sepfegof: [  96 -123  161   -6    4  122  -66   31  192  -34   56   97  -89 -227
 -130  243   57  -73   76   10    5   25  -77]
sepfegof: [  89  116  -49  139 -170  -14  -16   -7    3   41  -20  110  -98  -67
  -44   11  -47   29  -81   76   20    2   21]
monbovo: [  53  -25   27   52  -80  114 -161 -138   76  -38  -36   89 -103 -149
 -148   82  183 -175  -16   76  -99   13  -15]
ruzunfudef: [ 144  -81   68   56  -18   37  -95   62  154  -55   51  198 -154  -38
 -147  161   91 -148   46  -54  -63  108  -30]
monbovo: [  39 -184  115  -90  128   39  -97   13  168  -29  -12   72  -56  -95
  -46   97   72 -101   61  -15   18   59   72]
ruzunfudef: [  86 -149   84   14   33   95 -106  -16   83   44  -32   67  -15 -110
   29   99   68  -46   28   66  112   62   13]
sepfegof: [ 124 -614  412  -21  -98   35  -88   10  141 -184 -155  140  190 -220
 -279  329 -159  -39  130  -37  184   78   67]
felozbof: [-124   26  -82   53  -29  -37    3 -103 -184  -37   23 -114  108   75
  -25  -50   27   -9  -14   -1  -37 -133 -205]
ruzunfudef: [-136   44  -28  -47   25  -88   50  -42  -52  -58   39  -98   18  -17
  -45  -64    1   -5  -18  -56 -101 -171  -99]
punadake: [  99  -87   41  103  -67  182 -147 -117   -7   18  -30   49  -10 -132
    0  112  206  -82   11  113   55   17 -149]
monbovo: [-151 -233  155 -202  210 -163   90  158  135 -100   92  -62   82   27
 -139   98 -207  -37  121 -218  -29  -52   26]
punadake: [ 332  235 -100  380 -503  165  103  -46 -323  -25 -146  139   87  148
   77   11  -40  316  -83  201  147  182 -114]
felozbof: [ -44  -66   68  -74  131   -9   65  132   72   18  111  -55   14  -14
   53   69  -22    3   69 -121   23  -56 -120]
monbovo: [ 121 -120  132   78 -303    5  117  -62 -160 -171 -195   -5  187  -61
  -65    2  -78  232  -24   40   69  -19   15]
ruzunfudef: [  80   19  -44   82 -173  -51  -78 -184 -140 -166 -158  160  -55  142
  -89 -166  113  -91  -80   31 -181   47  127]
punadake: [ -34 -188  102  -62   88   85 -114  -44  117   16  -48  -16   26 -143
  -22   91   60  -93   32   29   81  -21    8]
punadake: [  16   46  -70    4  158  109 -154   24  152  172   91   33 -163  -71
  113   32  210 -178   -4   27   22   32  -49]
felozbof: [-100  294 -188  -41   85   41   46   15  -41  100    6  -84  -43  197
  183 -189   16   12  -58    5  -52   21   75]
felozbof: [-132 -446  258 -272  370   26  -29  175  270   -8   67 -125  133 -109
   -9  211  -24 -107  189 -196  142  -22  -40]
ruzunfudef: [  28  -38   60  -50   68   73  -54  -36   93  -19   79    1  -69 -156
  -70  115  128  -68   61   29  -68    5  -63]
sepfegof: [-133 -376  209 -307  482  -26  -78  129  286  111  146  -80   43 -138
   43  177 -104 -130  186  -73  139   51  126]
felozbof: [-126   45  -39 -121  165   57  -86  -56  128   18   23  -69  -68  -58
  -44    5  102 -129   14   15  -77  -27   36]
monbovo: [ 109  223 -189  235 -183  122  -89  -98 -167  168  -52   77  -29  120
  142  -83   46    5 -105  190   85  120    3]
sepfegof: [  38  167 -120  174 -221  -18   -6 -144 -224  -12  -50   50   -5   87
   10 -129   19   22 -102   94  -72  -36  -47]
felozbof: [  62 -180  144  -48  -74 -170   91   89   68 -185  -54   88   25  -34
 -208   71 -162   85   35 -108  -22   17  114]
sepfegof: [ 114 -323  251  -58   68   26  -84  187  341  -47   20  192  -85 -152
 -200  294  -74 -149  108 -132   69  121   83]
ruzunfudef: [ -47   31  -19  -23  -63 -188  100  -30 -123 -165  -36   16   11  133
  -69 -156  -58   38  -38 -100 -163  -88   37]
monbovo: [  10  -82   36   17   92  134 -231 -127  138   33   56   91 -147 -185
  -85  138  218 -249   26   86  -49  -17 -105]
ruzunfudef: [ -46 -142  100 -211  211  -92   52  200  252  -13   20  -22  -23  -19
  -43   49  -92  -15   72 -161   20   63  198]
sepfegof: [  45 -146  145  -15  -90  -16  -33  -14  126 -149  -49   95  -45 -159
 -237  127    2  -65   19  -46  -76  -28   24]
sepfegof: [   3  204  -99  -16  155   88    9  193  201  223  135  -15 -158  -40
  163   57    7    6   -5   -4  104   42  -24]
felozbof: [ 100  -92  129  -58  -65   80   43   63  143  -26 -133    3   34 -169
  -13   82  -41  142    7   38  131   66  160]
sepfegof: [-118 -151   70 -218  419   67 -127  180  395  204  145  -47  -96 -147
   33  193  -24 -182  112  -52  141   71   96]
felozbof: [ -78   95  -44  -79   31 -135   83   97   87  -30  -20    3  -49   77
  -65  -74 -161   34  -36  -85  -51   -6  173]
felozbof: [  45 -179  140  -51  140   62  -21  114  159  109  143  -27    6 -219
   15  232  -18    2  111    4  144   25  -95]
felozbof: [ -85 -292  170 -188  181  -12  -29  -18  111  -90    3 -100  107 -145
 -112  125    8  -32  117  -40   25  -30   13]
ruzunfudef: [ 100 -187  106  -17  112  154 -204   49  291   56   16  126 -145 -188
  -63  208  201 -218   56   -6   60   92  -10]
ruzunfudef: [  52   77  -67  -31  -78  -71   34  -39  -53  -60 -139   14  -32   90
   60 -228  111   32  -85  -24 -106   39  213]
punadake: [ -72 -266  103 -152  267  -10 -176    2  244  -39   40   38  -76 -112
 -138  137  116 -236   91  -67  -18    2   17]
punadake: [ 160 -146   48   92    1  175 -172   -8   96   73  -13  100  -45 -106
   18  165  195 -101   39   79  131  126  -80]
sepfegof: [ 65  31  16  49 -41  68 -28 -40 -21  34  31  48 -41 -46  35  25  45 -22
   2  58 -19  26 -27]
ruzunfudef: [-172 -211  176 -203  295  -63   -7    8  156  -76  221  -85   -2 -220
 -178  232  -73  -86  165  -63  -62 -154 -175]
punadake: [ -56 -458  280 -195  284   20  -96  179  387   53   90  -40   42 -325
 -148  358  -80 -114  166  -98  209   -3   -9]
monbovo: [-159   87 -137  -73  277  -86  -29   31    1  140  169  -93  -67   80
  155  -92   45  -85    7  -36  -11  -94 -102]
monbovo: [ -49  257 -151  101 -124   27  138  -69 -278   16  -24 -146   90  106
  220 -190   42  209  -89   55   18 -164 -215]
monbovo: [ 153   80  -27  159 -198    3   40   62  -54  -14  -45  143  -35   97
   -9   11  -72   74  -43    7   37   95   10]
punadake: [ 120 -144  133   83 -241   15   69    8  -63 -104 -128   29  130  -77
  -80   70  -72  138   -6   -1   86    6   -7]
felozbof: [ 193  -81   27  159 -124   72 -113   24   60   59  -28  172  -68  -71
  -42  135   41  -42  -10   75  119  132   -3]
felozbof: [  54 -108  119  -23  -29  -67  -22    5  108 -186   36  141 -120  -79
 -226   97   58 -117   40 -109 -182  -35  -38]
punadake: [-147   95  -51 -112  348    4  -11    3   58  183  348 -162  -90 -194
  105  119   47  -24  103   77   -1 -137 -261]
ruzunfudef: [ -61   87  -52  -17   17 -132   34 -157 -185 -102   74   -8  -35   47
  -18 -136   37   -3  -12   27 -203 -117  -64]
punadake: [ -57 -226   91 -144  226  -63  -79  113  229    8   65    4  -47  -68
  -81   99   42 -168   77 -139    2   12   46]
sepfegof: [ 170  369 -162  223 -418   22  245   39 -290   23 -164  -18   88  176
  203 -221 -109  383 -160   83   78   47   51]
monbovo: [-172   19  -62 -261  586  -10 -196  133  412  271  266    9 -309  -78
  131   31  120 -351   69  -67  -47   28  125]
sepfegof: [-239  556 -353   70  -10  -78  114 -139 -294   60  140 -182  -88  186
  178 -328   88   38 -146   26 -244 -292 -262]
monbovo: [-185  -49  -56 -127  297 -130 -105   15  104  161   93  -19  -61   46
   63  -73 -109 -179    0  -15   21  -21  155]
punadake: [ -18  220 -184   71 -110    0   34 -142 -280    6 -110  -56   45  242
  213 -325  131   42 -117   43  -99  -23   35]
ruzunfudef: [ -31 -129    2  -22  228   79  -86   62   39  114   83  -38   21   42
  184   55  115  -79   66  -32  146   -7 -180]
ruzunfudef: [   7 -182  214 -150  -11  -80   -7   56  272 -244  -78  166  -95  -84
 -360  131 -129 -126   54 -145 -175   54  251]
punadake: [ 198  194  -61  239 -416   78   31  -81 -133 -133 -172  154  -61   40
  -77  -60   93   91 -126   59  -81   21  -39]
punadake: [   4 -124   48  -59   48  -43  -43    0   51  -41  -48   36    2   22
  -39  -21   21  -73   14  -47  -25   46  117]
punadake: [-187  235 -206 -129  306   -5    6   15  -20  203  175 -204  -68   97
  279 -196  165  -77  -12  -28  -80  -81  -62]
monbovo: [-163    4  -14 -165  258  -29   15   51   91   26  123 -114    0   30
   -2   26  -34  -59   77  -66  -43  -30  -16]
sepfegof: [ 129 -323  219   18  -98    8 -117  -11  137 -117  -92  190  -11 -125
 -222  166   -9 -146   44  -40   -4   90  113]
monbovo: [-262   61  -27 -256  346 -120  160  137   54   93  151 -241   75   60
  152  -75 -201  101   66  -98   34 -109   35]
felozbof: [  64  317 -204  120  -48   33   46  109  -12  160   38   31 -116  122
  166  -80   -6   90  -83   43   67   67   -7]
felozbof: [ -63 -205  121 -123   98  -99  141   65  -51   17   19 -196  229 -116
   67   48 -185  240   77    5  197  -66   -3]
ruzunfudef: [  20  171 -149  117    9   27  -23   70  -40  128   91   42  -81  153
  117  -35   42  -57  -33  -19   14   36 -115]
monbovo: [ 31 -12   3  -7  71  30 -18 103  87  46  56  37 -64  41  55  25  71 -80
  23 -89  -5  39 -36]
sepfegof: [ -62  -37  -86   27  -19  -21 -107 -164  -96  -26  -90  -57   49    4
  -37  -87  136  -60  -50   72  -11  -53  -20]
[-154  -83   60 -154   87 -200  147   44  -47 -125    8  -91  137  112
 -107  -42 -277   95   54 -105  -48  -44  117] | punadake
[  10 -193   95  -80  280  123 -227  -37  223   64  134   75 -158 -197
    2  179  248 -261   99   25    0    1 -125] | ruzunfudef
[ -67  122  -93   45  -51  -17   89 -107 -256 -107   25 -114   84  125
   63 -120  105   90  -12  -11 -104 -147 -258] | sepfegof
[-114 -277  167 -112  140   -6   38   30   21  -15   45 -149  212 -121
  -47  180 -169   84  123   -8  174  -70 -105] | punadake
[  12 -148   57  -38  140  -14  -77   84  144   92   82   39  -29  -70
  -31  136  -50  -83   64   -9   95   77   38] | felozbof
[  43  126 -101  168  -68  213  -49  -54 -152  170    2  -46   57   51
  248  -11  105   40  -37  132  159    2 -215] | ruzunfudef
[  48  -12   39   88 -150   -8  -36 -109  -48 -113   -8   96  -29  -70
 -194   83  -20  -28   -4   59  -85  -21  -58] | sepfegof
[ 293 -131  171  150 -263  153   67  113   26  -67  -53  107   62 -134
  -63  246    9  173   59   16  151  137 -110] | ruzunfudef
[ 120   53  -10  145 -389 -135   27 -199 -234 -235 -174  162    0   94
 -220 -163  -19    7 -108   32 -246   24  163] | sepfegof
[  -1   32    0    4    2   27   97   14 -112   44   61 -115  103  -14
  111    8  -28  146   33   34   67  -29 -114] | felozbof
[ -85   85  -77   -4  109  -16  -43  -26   15   23   81   -4  -80   17
    4   -3   29  -63   -4   12  -35  -77 -109] | punadake
[ -81  159  -85  -40   43  -89   72  -11  -54  -37   93  -54  -55   54
  -15  -86   14    5  -10  -47 -157  -83  -54] | punadake
[  42   43  -71  105 -124   41  -72 -182 -185   -6  -65    9   27   31
   43 -106  142  -30  -57  109  -50   -5  -34] | sepfegof
[ 119  -33   60   45  -97  -69  -11   78  135  -98   -6  187 -138  -45
 -191   95  -37  -45   -4  -64  -69   58   68] | felozbof
[  2 124 -65  -4  52  37 -38 -79 -16  21  76   7 -92 -25  10 -10  93 -37
   6  79 -90   9 -31] | punadake

ferev-vata: [  52 -120  121   90  203   43   -5   -1 -170  157  -26   38   24  122
   30   34  -33  -48  -80 -168 -170   18 -104]
deku-rarok: [ 47 -87  75  29  37  82 -20  20 -63 109  95 -38   5  68 -70 -15  45 -89
 -32 -59 -29  61   4]
ler-rovi: [  89  -46   43    4  147   48 -264   49  -94  198  -41  -12   15   28
   15  -80   66   36 -167   77 -178   22  -14]
ferev-vata: [  25   14  -19 -116 -187   -6 -432  142    0    9   -5   44  -85   89
  219 -140   -6  -40   85  -22  125 -292  260]
gefen-laziv: [   9   22   11   47   49 -174   97  -85   64 -101 -102   98  -45  -89
  -48   -5 -170 -121    4 -196  -96  -25  -19]
kadek-vek: [  44  -77    8  -80   62   52 -203  179   60   18  140   62   42  115
   11 -119  100   65   90  217   79   31   93]
deku-rarok: [ -59   61    4  186 -181    9    0 -107  -52  -78   96  -42   -3  -32
  143    1  -70  -10   98 -190   30 -174    5]
gefen-laziv: [-129   49 -103  131 -291  223  185  -64 -102  -27   74 -258    6  -38
    6  110   25  -25  -24   18  151  -25   25]
kupov-riguf: [ -16   62 -200   96 -216  173  274 -131  180 -169  261  -75   87  -74
 -202   36  158  -40  149   46  196  125    1]
gefen-laziv: [-157   16   16  219   -1  -40  374 -102  -31 -150   20  -16  -27 -124
   -2  147 -228  -25  114 -245  -13  -24 -176]
gefen-laziv: [ 125 -166   40 -149  288   81 -395  284 -128  141 -102  135  -61  245
   14 -103    8  -47  -42  132 -142  -97   98]
ler-rovi: [ 115  -51  147 -168  258 -185    3  -31   -2  176 -230   24  -18  -58
 -113   -6   22  -39 -291   23 -176  245 -122]
ler-rovi: [ -99  -31   41   28  -13   14  232   24  -74   -2  -48  -34  -44   26
  -17  166 -138    6   56 -136   57  -52   10]
ler-rovi: [ 121 -158  -22 -141  199  197 -452  252   11  318   81   10   33   56
  -34 -193  209  -14 -160  231  -60  157   41]
kupov-riguf: [ -89  143  -64  157 -161 -203  687 -313   -2 -309 -206 -152  -47 -150
 -186  357 -220   92  -11 -144   49  -10  -64]
kadek-vek: [  47  128  -63 -210 -108  -69 -169   49   55 -154  -98   68  -22  117
   32  -52   89   94   86  278   78 -163  200]
kupov-riguf: [  80   29 -103  -86 -100  136    1  -48  -45    6  -32 -160    8   53
 -131   21  203  -22 -142  235   23   88   33]
kupov-riguf: [ -64  -26   17  -35  -24  -85    6   74    4  -43  -48   19  -45    6
   93   10 -114   11   48  -22   48  -61   46]
ferev-vata: [-116   43   50  -50  -69  -17   22   76 -110  -76  -70   -2 -115   58
   78   70 -140  -13  126  -34    3 -213   59]
ferev-vata: [ 142    5   -5   14   85 -223  157 -222   22  -86 -207   47  -16  -35
  -96   44  -54 -112 -163 -168 -164   79  -87]
gefen-laziv: [  32  -24  -10  103  197 -167  254  -96   64 -198 -162  172    5  -38
 -100   38 -212 -142    4 -198 -100   43 -116]
kadek-vek: [  -2   50  -62    5  -65 -179  287 -198   87  -55 -109 -123  -17 -204
  -76  133  -12   85 -141  -33   -3  168 -129]
ferev-vata: [ -63   67   34  305 -188  -85  289 -287 -114 -129   25  -92    3  -54
  116  150 -153   -1   51 -371  -33 -147  -95]
deku-rarok: [  63   20  -18 -136   -2 -200  -64  -17  101  -55 -128   69  -26  -19
   42  -35  -10   30  -40   32   11    3   56]
gefen-laziv: [-110  -54  -27  133  186   51   30   66   -9   92    2   27  -21 -179
   23   15 -145   11  -20 -121 -129   55 -201]
kadek-vek: [ -92  -51  -87  311   30  293  466 -112  -91  -19  178 -150   73  -51
 -244  195  -18  -55   28 -109  -25  154 -195]
gefen-laziv: [  40   12    3  -66   44  111   80  -42  -48  167  -14  -99   17   -8
 -130  129  159  119 -109   70  -15  106  -58]
kadek-vek: [  29  -13  179  -88  -33 -130 -375   94  -70   65  -37  145  -44  150
  291 -152  -70  -62   70 -157    2 -251  156]
deku-rarok: [ -44   16   19  -51 -241  146 -334  173 -124   18  138  -82   -4  221
  219  -97   93   88  131  219  145 -252  265]
kadek-vek: [ -43    7  -51   23  -12  -54  166  -56   52  -50  -79  -27  -32 -129
  -50   51  -91  -71  -53  -96    7   69  -68]
kupov-riguf: [ -99  109   32 -121  -97 -201 -227   74   31  -25 -153   45 -109 -114
  246  -49 -141  113   37   -3   23 -218   82]
kupov-riguf: [ 115   35  -53 -156   38  -48 -247    5  -17   90 -205   -6  -76  -22
  -21  -40   62  -11 -182   75 -115  -47   57]
deku-rarok: [  67   75  -46  -45  113  -84  237 -126  121  -92 -132   57   21 -100
 -235   92   16   16  -65   24  -21  136  -78]
deku-rarok: [ 106  -82   33  160   62   -1  277 -202  -19   25   82  -75   54  -14
 -193   91   48  -81 -100 -176  -83  204 -140]
deku-rarok: [  12 -110  184   68   50  160 -303   78 -228  325  215 -100   46  135
  202  -85  159   92  -53   12 -123   -2  -75]
kupov-riguf: [-273   59  139  135 -252  149   34   64  -57   24  369  -90   42  -29
  263  -20   -2  104  294  -56  201 -108  -42]
kupov-riguf: [-171   99 -141    9 -236  184  188   36   92 -104  165 -146  -12 -135
  -86   87   50   80  156  149  242    8   24]
deku-rarok: [ -26  181  -97 -178 -395 -208 -192  -57  135 -203  -90  -30  -62  -56
  244 -100   28   46   59  104  210 -202  215]
ferev-vata: [  33   16   93  228   84 -301  386 -297   10 -185 -137   27   33 -124
   -6  113 -199  -15  -87 -298  -95   91 -222]
ferev-vata: [ 181   42 -131 -304 -145 -168 -201  -22   71  -88 -265  -32  -73   89
  -16  -60  127  -45 -178  230   44  -30  227]
kupov-riguf: [  64  -47   -2  -94  194  -56 -290   85   65  161  -97  155  -37  -83
   90  -99  -14  -15  -74 -122  -98  -12  -62]
gefen-laziv: [  71 -125  161  -28  170  179 -360  129 -213  392   50  -22    3  133
   74  -93  115  -48 -152  -40 -191    3  -18]
ferev-vata: [  53  -55 -190  241  141   13  666 -254  136 -226   -7  -23   66 -153
 -437  200  -80 -149  -56 -156  -57  322 -232]
ler-rovi: [ -55   14 -163  140  -60   78   -7   34  138 -142   62   74    7 -118
  -28  -71 -125 -128  110 -111   96  -69   54]
gefen-laziv: [ 150  -34  220   95  159  -73 -150 -123 -208  129  -62   81   39  181
   97  -40   11  -50 -106 -203 -244  -87  -57]
ler-rovi: [  96  143 -183  -77 -298   98 -178  -84   33 -103   12  -92   30   87
   -3  -56  224   38   -6  234  112 -133  224]
kadek-vek: [ 115  117  -12  -27  -82 -121  118 -236   45  -40  -49   -2    8  -15
  -80  125  105  127   -7  -93  -13  -46   13]
kupov-riguf: [  29   51   95   44 -146  -27  190 -167  -33 -130   64   37   33  139
  -10   38   17 -146  118 -198   78  -74   46]
kadek-vek: [ -38  -33  -14   55  229  100   53   90   14   38   40   85   14  -46
 -134   17  -48   21   53   31 -106   63 -108]
gefen-laziv: [-251   81   79  226 -238  -61  322 -122  -69 -185  101  -74  -43 -110
  185  102 -242  -47  205 -299   91 -151 -103]
ferev-vata: [  -5  -15  -63   74  -47  146 -135   65   -9   19  152  -35   27   26
   19  -52   67   49   69   84   34  -51   45]
ler-rovi: [  83  -90   92 -120   96 -102 -301  102 -160  143 -238   43  -84  148
  166  -57  -80  -75 -164  -62 -141 -135  102]
kadek-vek: [   3   98 -279 -224  -25  130 -116  140  253  -80  -71  -32  -11 -194
 -263 -131  143  -57  -98  465  100  186   87]
gefen-laziv: [ -25  -92   69   -1   51   23 -159  144 -100   81   -7   -4  -42   77
   96  -47  -79  -33  -11   -3  -34  -68   51]
kupov-riguf: [  30  -86  203   52  200  183 -129   55 -169  305  146    1   52   91
    0  -20  118   13  -46  -71 -133   68 -131]
kupov-riguf: [  95  103 -166  -67  -58   30  -50 -103   71  -59  -84  -43  -36  -93
 -154   -6  119  -28  -92  106  -52    9    9]
ler-rovi: [ -94    2   47  104  -82   11  -91   50  -18  -49  128   50  -19   -1
  185  -53 -101  -13  178 -155   70 -170   11]
ler-rovi: [-105   65   68  -17 -261  -22  -35  -30 -113   -4   27 -107  -42   47
  284   65    5  113   85  -77  147 -200   40]
gefen-laziv: [-255  142 -103  213 -322   31  345  -71   43 -299  100  -98    9 -119
   80  121 -193   63  243  -51  238 -160   48]
ferev-vata: [ 159 -104  -22 -116  165   55 -445  157  -14  206  -23   29   20   79
   50 -158  164   68 -161  207  -88   48   48]
deku-rarok: [ -87   34   68  157  -78   31  273 -120  -91  -31   89  -70    2   -3
  -18  155  -69   38  101 -182    3  -59  -63]
ler-rovi: [ 120  -53  -12   82  -75   27   -5 -162  -90   79   25 -121   -5   28
   -4   33   99  -71 -136 -161  -64   30  -51]
kadek-vek: [ -26  130  -48    8 -422 -220 -129 -176  -55 -133 -158 -163 -109  -76
  327    0  -81   15  -74 -140   92 -271  124]
deku-rarok: [  70  -33   74  -37  121   57 -162   36  -77  169   -7   -6    8   42
   -6  -24   94   44  -97   41  -90   29  -40]
kadek-vek: [  26  -24  -32   19  195  124  -64   92   30   27   57  123   35   26
 -123  -50   24  -21   63   60  -83   25  -33]
kadek-vek: [-103  -67  266  144   17 -179   17  -40 -183   97  -46   38  -62   15
  303   39 -270  -60   25 -458  -86 -166  -85]
gefen-laziv: [ 154 -111  113 -119  196   19 -231   66 -117  268  -43  -41   29  126
   19  -17  190  136 -205  151 -108  118  -46]
gefen-laziv: [-278  152    3  135 -256  -53  462  -71   47 -299  119  -39  -33 -100
   49  213 -210  142  356 -115  235 -176   -3]
ferev-vata: [ -60  133   72  192   35 -351  743 -400   47 -290 -280   53  -39 -220
 -149  330 -336  -36   -8 -485  -40   20 -230]
ler-rovi: [-221  -85   62  325  135  170  155  101 -150  105  107  -34    0 -103
   68  111 -268   43   87 -240  -69  -63 -159]
ferev-vata: [   7   -5   18 -152  -87  -58 -408   95   35  235  -22  -62  -41 -113
  284  -92  108  178 -119   30   96  -39   22]
ferev-vata: [  61  -34  -48 -138 -143  165 -277  166  -45  -14  117  -24    6  261
   43 -111  178  -21   97  265  130 -120  248]
deku-rarok: [-184   89 -196   61  -60   -2  263   61  253 -291  110   99    8 -180
 -127   10 -158   16  281   89  129    7   24]
deku-rarok: [ -55   43  -14  253 -125  -17  227 -178    7 -165  115  -20   57  -54
   38   32  -89  -47   99 -200   31  -35  -73]
deku-rarok: [ -99   39  -17  -16 -324  -60  160  -89  -68  -94  -20 -142  -68   37
  147  103  -59  -40   54 -120  130 -128   93]
ler-rovi: [  94  -48 -140   48   29   43   26  -44  -32  -24  -73  -26    6   67
  -93   47   15  -21  -81   22  -92   -2   44]
ler-rovi: [  24 -180  211  -39  260    4 -493  261 -184  340   29   84  -12  146
  281 -156  -18   88  -65    3 -190  -71  -15]
kupov-riguf: [ -76   62  -35  -37  -68  -40  -27   52   83 -116   57   28  -23  -59
   46  -46  -24   55  130  104   66  -50   17]
kupov-riguf: [ -15  140  -78  -98 -322 -123   47  -82   97 -295  -35    0  -26   55
   60  -39    1  -72  131   76  189 -150  200]
ler-rovi: [ -13  -11  129  -10  -29   46   78  -39 -178  116  -47 -124  -22   80
   -4   89   21  -25 -103  -35  -42    7  -15]
gefen-laziv: [ -63   -2 -170  279 -177  137  379 -160   33 -234  151 -156   67  -80
 -129   67  -29 -123   39  -39  106  115  -89]
ferev-vata: [ -25   68  -99  160  -20    6  557 -245   25 -225  -15  -35    9  -66
 -289  220  -78  -79   64 -144  -47   76 -121]
kadek-vek: [  21   23   70  -29  -74  -58  -18  -29  -15  -63  -27   67    4  106
   76  -21  -25  -76   61 -101   67 -107   90]
deku-rarok: [ 142  -11 -242  -84  -22    6   59  -59  157 -118 -122  -60    4  -74
 -231  -15  107  -97 -177  181   53  184   35]
kupov-riguf: [-131   37  198  117  -59 -132  169  -49  -14  -63  147   76    7    6
  131   53 -158   61  244 -243   47 -122  -19]
ler-rovi: [ 112   -4 -151 -106  -18  151 -286  102   81   20   75   15   26   62
  -81 -141  200  -16  -10  255   30   12  129]
kadek-vek: [ -21    8  -16  -71  -70 -147   96   -8   40 -161 -140   16  -36   12
   67   18  -96  -46   -1   -1  105  -22   39]
kadek-vek: [ -58  168  -13   53 -165  -10  160 -144  -65 -151  -95  -88    0  -22
    9   99  -20   62    3   48   45 -115   10]
deku-rarok: [-229  118 -100  113 -106   -8  624 -119   79 -260  -14  -39  -22 -169
 -162  259 -201   23  188 -106  110   17 -102]
ferev-vata: [ -20  -31   90  -69  306  -13   23  125   45   88  -47  112   19  -62
 -107    5  -28   88  -20  106  -65  145 -131]
[   8  -26   78  -38  240   46   91   37   -6   92  -22  127    5   15
 -153   42  -21  -53   22  -78 -114   72  -92] | ferev-vata
[ -73  -22  137   20   99 -302  -33  -10   38  -11 -101  159  -39 -105
  262  -55 -232   -3   32 -273  -81  -53 -117] | deku-rarok
[  47   47  -96   86  -40  131  231 -154   26  -42   53 -119   38  -79
 -269   76  111  -62  -78   43  -14  153  -72] | ler-rovi
[  22   67 -152  -99 -160 -104  145 -140   82  -79 -114 -163  -29 -133
  -60   66   91   54 -153  151   27  136  -32] | ferev-vata
[ -51   27   31   47   20 -118  138  -77  -27  -52 -103   -7  -33  -81
   55   75 -116   27  -27 -112  -44  -15 -105] | ler-rovi
[-111  -46   73    5  -65  243 -111  187 -139  124  155  -62   34  158
  126   -8   54   50  103  101  128  -86   82] | gefen-laziv
[ -50  118   63  130 -133  -66  483 -266   32 -211   97  -19   81   -4
 -106  145   -1    0  137 -123   79   57  -87] | ferev-vata
[ -54  104   50 -132 -151 -152   61  -43  -39  -75 -113  -16  -65   55
   94   81  -41   83   64   24   25 -150  104] | kadek-vek
[ -98    9  -31  -52  -83  110 -237  222   60   24  178   26   18   33
  110 -106   35  127  184  207  140 -103  156] | gefen-laziv
[-316   46    7  231   -9   60  574  -50 -116 -106  -16 -114  -89 -194
  -60  313 -321   42  144 -240  -17  -51 -224] | ferev-vata
[  99  -35   49  -92  -39  -73 -286   12   45  143   43   23   20   24
  150 -114  123   51  -58  -25   37    1   61] | ler-rovi
[ -94   -3 -130 -104 -167  -20  175  119  177 -220   62  -88  -18  -54
 -112   -5  -18    4   96  296  257  120  124] | deku-rarok
[-190   38 -150  190 -141  226  170   63   -2  -97  113  -72   40  -52
    1   74 -105   29  149   19  144  -88   51] | ler-rovi
[ -30  -80  112 -168  178  -54 -312  257   20  153  -28  111  -44    4
  121 -146  -41   20   -7  105  -32   13   19] | deku-rarok
[ -84  -11  -91  -45 -149   87 -181  128   88  -19   64   -8    5  -55
  169 -143   13  -88   37   50  192  -14   58] | ler-rovi
[ 257  -25  -93  -54   98  -27 -223  -58   15  -20  -98   83   21  137
 -136 -113  126 -102 -131   96 -171   -3  111] | ferev-vata
[ -28   36  -37  205  122  -22  256 -156   71  -54    2   75   47 -174
 -132   52 -122  -65    3 -226 -126   88 -173] | gefen-laziv
[  37  -76  207 -150  269 -120 -476  245  -96  201 -101  235    0  185
  291 -162  -51  120   15   48 -141 -158   68] | deku-rarok
[  75  -85  100   90   27   -1  -61  -37 -144   61  -38   16   -8  138
   69   -2  -62 -130  -55 -229  -63  -93   34] | deku-rarok
[ 118 -130  -43  -32  147  271 -550  241  -65  278  171  -29   50  103
   34 -218  240   62 -101  296  -92   46   46] | kadek-vek
[  85  115  -53  228 -178  -86  521 -454   15 -260  -12  -96   46  -60
 -232  161    0 -163  -41 -264  -37   75 -106] | gefen-laziv
[   7   69 -118  182 -193   57  377 -289    0 -109   84 -148   68  -46
 -129  150   74  -11  -11 -106    9   79  -68] | ferev-vata
[ -97   16  363 -118 -138 -254 -283   83 -263  145 -129  -63  -91  153
  486  -17 -122  163  -24  -64   18 -279  112] | kadek-vek
[-114 -112  234  109   26  113   47   97 -206  130  171  -68   47  156
  142    4  -36  -15   59  -50   16   19  -59] | deku-rarok
